Below is a small trained network, with its code and all its weights. Each question gives an input and a class and asks what happens when units are switched off, that is, made to give their printed mean instead of their output.

import numpy as np


def w(rows, s, z=0):
    codes = np.array(rows[::2]) - 128.0
    scale = np.full(codes.shape[1], s)
    scale[-1] = z or s
    return codes * scale


def norm(h):
    return h / np.sqrt((h * h).mean(-1, keepdims=True) + 1e-5)


def f(y):
    return y / 2 * (1 + np.tanh(0.7978845608 * (y + 0.044715 * y**3)))


def log_softmax(a):
    a = a - a.max(-1, keepdims=True)
    return a - np.log(np.exp(a).sum(-1, keepdims=True))


def net(x, mask):
    res = np.array(x, float).reshape(1, 8) / 4 @ E
    u = 0
    for l in range(2):
        y = f(norm(res) @ A[l][:, :-1].T + A[l][:, -1])
        res = res + np.where(mask[u : u + 14], y, B[l][:, -1]) @ B[l][:, :-1]
        u += 14
    return log_softmax(norm(res)[-1] @ U[:, :-1].T + U[:, -1])


A, B = {}, {}
E = w([
[86,139,180,185,142,137,132],'x0',
[76,68,103,125,132,189,171],'x1',
[127,126,129,129,131,127,127],'x2',
[181,51,70,251,148,94,111],'x3',
[128,128,128,130,126,130,126],'x4',
[155,193,106,166,60,155,206],'x5',
[126,128,129,129,126,131,126],'x6',
[124,170,80,149,152,185,76],'x7',
],0.0031)
A[0] = w([
[187,86,85,181,133,111,107,234],'L0N1',
[58,73,122,105,167,173,215,97],'L0N2',
[103,182,168,41,111,184,113,254],'L0N3',
[79,70,199,126,80,36,196,93],'L0N4',
[108,51,96,133,141,191,196,18],'L0N5',
[78,137,198,147,125,139,121,47],'L0N6',
[211,205,172,128,123,32,82,83],'L0N7',
[108,53,102,116,113,207,165,84],'L0N8',
[143,200,100,166,80,121,197,124],'L0N9',
[54,182,91,175,195,192,84,25],'L0N10',
[209,106,48,36,137,104,147,73],'L0N11',
[56,172,254,246,203,131,159,129],'L0N12',
[166,43,167,125,78,78,180,52],'L0N13',
[73,96,88,123,151,205,151,51],'L0N14',
],0.0052,0.0018)
B[0] = w([
[31,137,123,151,193,127,175,216],'L0N1',
[175,198,201,156,73,60,37,164],'L0N2',
[102,96,104,215,181,59,190,255],'L0N3',
[254,214,74,84,186,141,140,177],'L0N4',
[94,228,171,161,109,125,47,140],'L0N5',
[129,59,75,132,109,111,160,129],'L0N6',
[91,186,190,184,94,143,42,181],'L0N7',
[128,173,148,184,112,79,68,148],'L0N8',
[109,17,165,134,158,194,98,190],'L0N9',
[199,177,77,81,170,142,127,151],'L0N10',
[101,124,39,130,56,102,110,164],'L0N11',
[141,107,3,44,49,96,90,189],'L0N12',
[155,196,85,127,160,147,116,158],'L0N13',
[150,180,149,130,128,116,89,141],'L0N14',
],0.0046,0.0037)
A[1] = w([
[142,83,150,47,214,122,47,197],'L1N1',
[51,187,168,2,106,169,149,103],'L1N2',
[113,154,91,137,214,187,140,168],'L1N3',
[22,89,184,167,117,118,139,168],'L1N4',
[94,90,81,76,125,152,126,131],'L1N5',
[117,133,119,98,141,88,174,96],'L1N6',
[108,129,61,93,24,120,118,147],'L1N7',
[91,155,109,113,148,73,128,53],'L1N8',
[173,131,144,165,75,225,181,145],'L1N9',
[194,169,186,174,102,108,82,136],'L1N10',
[172,202,72,137,196,196,72,159],'L1N11',
[58,167,139,91,157,125,159,7],'L1N12',
[48,178,168,39,144,163,156,14],'L1N13',
[81,134,55,114,95,137,113,100],'L1N14',
],0.0056,0.0015)
B[1] = w([
[97,65,212,129,45,235,206,215],'L1N1',
[120,151,52,209,212,235,40,169],'L1N2',
[176,183,157,63,105,100,190,223],'L1N3',
[109,171,117,101,94,43,205,203],'L1N4',
[157,117,196,176,76,61,106,145],'L1N5',
[187,155,90,127,99,123,173,160],'L1N6',
[166,17,145,143,87,59,28,181],'L1N7',
[181,127,87,179,33,139,155,182],'L1N8',
[88,9,252,25,144,116,111,195],'L1N9',
[36,208,132,92,117,161,109,181],'L1N10',
[161,161,159,65,112,100,182,255],'L1N11',
[164,86,96,197,125,76,137,140],'L1N12',
[146,76,49,226,230,113,71,141],'L1N13',
[204,101,143,76,102,61,66,183],'L1N14',
],0.0041,0.0024)
U = w([
[114,142,141,121,83,81,154,255],'0',
[95,111,34,254,228,109,163,103],'1',
[51,215,187,163,94,141,3,89],'2',
[187,51,71,111,61,82,39,105],'3',
[75,24,230,99,121,211,162,103],'4',
[135,163,135,98,90,83,166,149],'5',
[235,196,116,33,155,168,165,55],'6',
],0.0073,0.006)

Each question gives the input, the list of numbers given to net, and the class t.
The units are the neurons (one row each of A and B). Each row of codes is followed by its name. A weight is (code - 128) times the scale printed after its matrix; where a second scale follows, it is the last column's (A, B and U).
mask holds one flag per neuron, layer by layer. A switched-off neuron (its flag False) gives its mean, the last column of its row in B, instead of its output. The means were averaged over made-up inputs and are rounded, as every weight is.
A unit's drop is (log p(t) with every unit on - log p(t) with that unit switched off) / (log p(t) with every unit on - log p(t) with every unit switched off).
The circuit of an input: a set's keep is (log p(t) with only the set's units on - log p(t) with every unit switched off) / (log p(t) with every unit on - log p(t) with every unit switched off). Starting from the 12 units with the biggest drops (on a tie, the unit counted first), units are removed one at a time, each time the one whose removal leaves the highest keep (on an exact tie, the one counted first), for as long as the keep stays at least 0.8.
circuit, biggest first: the units of the circuit, biggest drop first
unit that matters most: the unit with the biggest drop
k most important neurons: the k neurons with the biggest drops, biggest first
k most important neurons of layer l: the k neurons of layer l with the biggest drops, biggest first
input [3,7,6,-7,-6,2,2,-2], class 1: 2 most important neurons of layer 0 -> (L0N7; L0N3)
input [-2,5,3,-3,-3,2,0,-5], class 2: 2 most important neurons of layer 0 -> (L0N2; L0N5)
input [-6,-6,3,5,5,-4,6,-7], class 6: 2 most important neurons -> (L0N13; L0N4)
input [-3,-1,6,-6,-6,-8,4,-5], class 4: 2 most important neurons -> (L1N1; L0N1)
input [-6,0,6,2,7,1,7,-8], class 6: unit that matters most -> L0N4
input [1,0,-3,-2,3,8,-8,8], class 4: circuit, biggest first -> (L1N9; L0N9)
input [8,8,1,-7,6,8,3,-8], class 2: circuit, biggest first -> (L0N2; L1N2)
input [-8,-6,-2,-7,-4,-1,-4,-3], class 3: circuit, biggest first -> (L0N11; L0N1; L1N7)
input [8,-7,-4,-8,4,-8,-8,-8], class 1: circuit, biggest first -> (L1N13; L1N2; L0N2)
input [-3,3,2,-6,-8,1,-5,-7], class 6: 2 most important neurons of layer 0 -> (L0N4; L0N1)
input [6,-3,-6,-2,0,8,-3,0], class 4: circuit, biggest first -> (L0N9; L1N9)
input [-3,8,5,1,-6,3,3,8], class 2: 3 most important neurons of layer 0 -> (L0N5; L0N8; L0N2)
input [4,8,6,-7,0,5,4,-6], class 2: 4 most important neurons -> (L0N2; L0N1; L0N8; L0N5)
input [4,6,-4,0,-5,2,6,4], class 2: circuit, biggest first -> (L0N2)
input [6,7,4,6,-3,2,8,7], class 5: 2 most important neurons of layer 1 -> (L1N11; L1N3)
input [-6,-6,1,7,-7,4,4,1], class 1: 2 most important neurons -> (L0N1; L0N12)
input [-8,3,6,-8,8,3,6,-7], class 1: 2 most important neurons of layer 0 -> (L0N12; L0N3)
input [4,8,0,-6,2,-8,-8,-3], class 2: 2 most important neurons -> (L0N2; L0N9)
input [1,-4,7,-3,-7,8,3,1], class 4: circuit, biggest first -> (L1N9; L0N9)
input [1,6,-4,0,7,-2,3,-7], class 6: circuit, biggest first -> (L0N4)
input [7,-5,-2,-4,-6,-7,5,-1], class 3: 2 most important neurons -> (L0N12; L0N9)
